Below are the code and all the weights of a small trained network. Each question names an input and a target symbol and asks about switching units off, where a switched-off unit gives its printed mean instead of its output.

import numpy as np


def w(rows, s, z=0):
    codes = np.array(rows[::2]) - 128.0
    scale = np.full(codes.shape[1], s)
    scale[-1] = z or s
    return codes * scale


def f(y):
    return y / 2 * (1 + np.tanh(0.7978845608 * (y + 0.044715 * y**3)))


def softmax(a):
    e = np.exp(a - a.max(-1, keepdims=True))
    return e / e.sum(-1, keepdims=True)


def log_softmax(a):
    a = a - a.max(-1, keepdims=True)
    return a - np.log(np.exp(a).sum(-1, keepdims=True))


def net(x, mask):
    ids = ['ΓΘΛΨδεμσ'.index(c) for c in x.split()]
    T = len(ids)
    res = E[ids] + P[:T]
    q, k, v = (res @ M[0].T for M in (Q, K, V))
    z = softmax(np.where(np.tri(T) > 0, q @ k.T / 2**0.5, -1e9)) @ v
    res = res + np.where(mask[0], z, O[0][:, -1]) @ O[0][:, :-1]
    y = f(res @ A[0][:, :-1].T + A[0][:, -1])
    res = res + np.where(mask[1:9], y, B[0][:, -1]) @ B[0][:, :-1]
    return log_softmax(res[-1] @ U[:, :-1].T + U[:, -1])


Q, K, V, O, A, B = {}, {}, {}, {}, {}, {}
E = w([
[180,105,87,251],'Γ',
[58,172,158,188],'Θ',
[151,88,25,254],'Λ',
[165,149,144,247],'Ψ',
[65,132,35,70],'δ',
[211,110,59,108],'ε',
[191,139,102,45],'μ',
[70,184,223,87],'σ',
],0.0085)
P = w([
[191,235,50,176],'0',
[164,216,57,162],'1',
[164,194,75,158],'2',
[146,167,89,154],'3',
[153,144,109,156],'4',
[149,121,110,149],'5',
[141,102,116,140],'6',
[145,81,128,142],'7',
[142,61,130,133],'8',
[148,40,145,132],'9',
[135,26,136,129],'10',
[135,3,139,127],'11',
],0.0066)
Q[0] = w([
[5,140,177,111],'H0',
[191,45,92,210],'H0',
],0.026)
K[0] = w([
[154,197,47,253],'H0',
[136,13,152,124],'H0',
],0.021)
V[0] = w([
[106,72,114,254],'H0',
[6,166,171,206],'H0',
],0.018)
O[0] = w([
[49,206,53,114,226],'H0',
[9,78,101,91,1],'H0',
],0.013,0.0063)
A[0] = w([
[73,178,205,128,254],'N0',
[122,198,186,87,249],'N1',
[103,213,221,17,111],'N2',
[158,147,140,120,19],'N3',
[149,160,158,64,111],'N4',
[151,86,183,126,30],'N5',
[139,33,131,94,109],'N6',
[172,116,82,7,247],'N7',
],0.013,0.0034)
B[0] = w([
[122,155,196,82,229],'N0',
[82,125,163,140,238],'N1',
[200,4,97,153,188],'N2',
[149,146,125,68,253],'N3',
[118,90,66,137,164],'N4',
[52,97,89,67,229],'N5',
[126,73,179,100,175],'N6',
[157,165,167,189,202],'N7',
],0.023,0.0041)
U = w([
[101,115,111,112,28],'Γ',
[93,160,136,159,140],'Θ',
[201,163,202,151,157],'Λ',
[90,95,25,129,54],'Ψ',
[59,185,212,81,228],'δ',
[130,107,100,2,4],'ε',
[111,39,201,130,197],'μ',
[125,82,113,206,190],'σ',
],0.0056,0.0033)

Each question gives the input, a string of symbols that net reads in full, and the target symbol t.
The units are the heads (2 rows each of Q, K, V and O) and the neurons (one row each of A and B). Each row of codes is followed by its name. A weight is (code - 128) times the scale printed after its matrix; where a second scale follows, it is the last column's (O, A, B and U).
mask holds one flag per unit, heads first, then neurons. A switched-off unit (its flag False) gives its mean, the last column of its rows in O or B, instead of its output. The means were averaged over made-up inputs and are rounded, as every weight is.
A unit's drop is (log p(t) with every unit on - log p(t) with that unit switched off) / (log p(t) with every unit on - log p(t) with every unit switched off).
The circuit of an input: a set's keep is (log p(t) with only the set's units on - log p(t) with every unit switched off) / (log p(t) with every unit on - log p(t) with every unit switched off). Starting from all 9 units, units are removed one at a time, each time the one whose removal leaves the highest keep (on an exact tie, the one counted first), for as long as the keep stays at least 0.8.
circuit, biggest first: the units of the circuit, biggest drop first
unit that matters most: the unit with the biggest drop
top k neurons: the k neurons with the biggest drops, biggest first
drop of u: that unit's drop, to one decimal
input Γ ε σ Λ Γ, target μ: circuit, biggest first -> (H0, N6)
input μ δ μ Γ Λ Λ Γ δ Λ Γ Θ, target δ: top 3 neurons -> (N0, N1, N4)
input Λ Γ Θ σ Ψ ε Ψ Λ ε Ψ, target Λ: top neuron -> (N3)
input σ Γ μ Ψ, target ε: circuit, biggest first -> (H0, N5, N3)
input σ Γ ε σ Γ σ ε ε μ Γ ε, target ε: top 3 neurons -> (N5, N3, N4)
input Λ Γ Ψ Γ Γ Γ Ψ, target δ: circuit, biggest first -> (H0, N0)
input Λ σ ε Γ μ Λ Γ, target ε: circuit, biggest first -> (H0, N5, N3)
input Λ Λ Γ Ψ Γ Ψ Γ μ σ, target μ: top 3 neurons -> (N2, N0, N1)
input σ Θ Λ σ Ψ Ψ, target μ: top 2 neurons -> (N6, N3)
input ε δ Θ ε Γ Γ Θ Ψ, target δ: circuit, biggest first -> (H0, N2)
input ε Θ Γ Γ σ δ Λ Γ Γ, target Ψ: top 3 neurons -> (N0, N7, N1)
input Ψ Γ μ Γ δ ε Γ Λ, target Λ: top 2 neurons -> (N5, N4)
input Γ σ ε Θ ε Γ Γ, target Λ: top 2 neurons -> (N5, N4)
input δ Λ δ, target Λ: unit that matters most -> N5
input Γ Λ μ ε ε σ Γ μ, target μ: top 2 neurons -> (N6, N7)
input ε ε ε ε σ Λ Γ ε, target Λ: drop of N4 -> 0.0
input Γ Θ ε Λ σ Θ δ Θ σ σ Θ ε, target μ: drop of N6 -> 0.7
input σ ε ε μ ε, target ε: drop of N4 -> 0.0
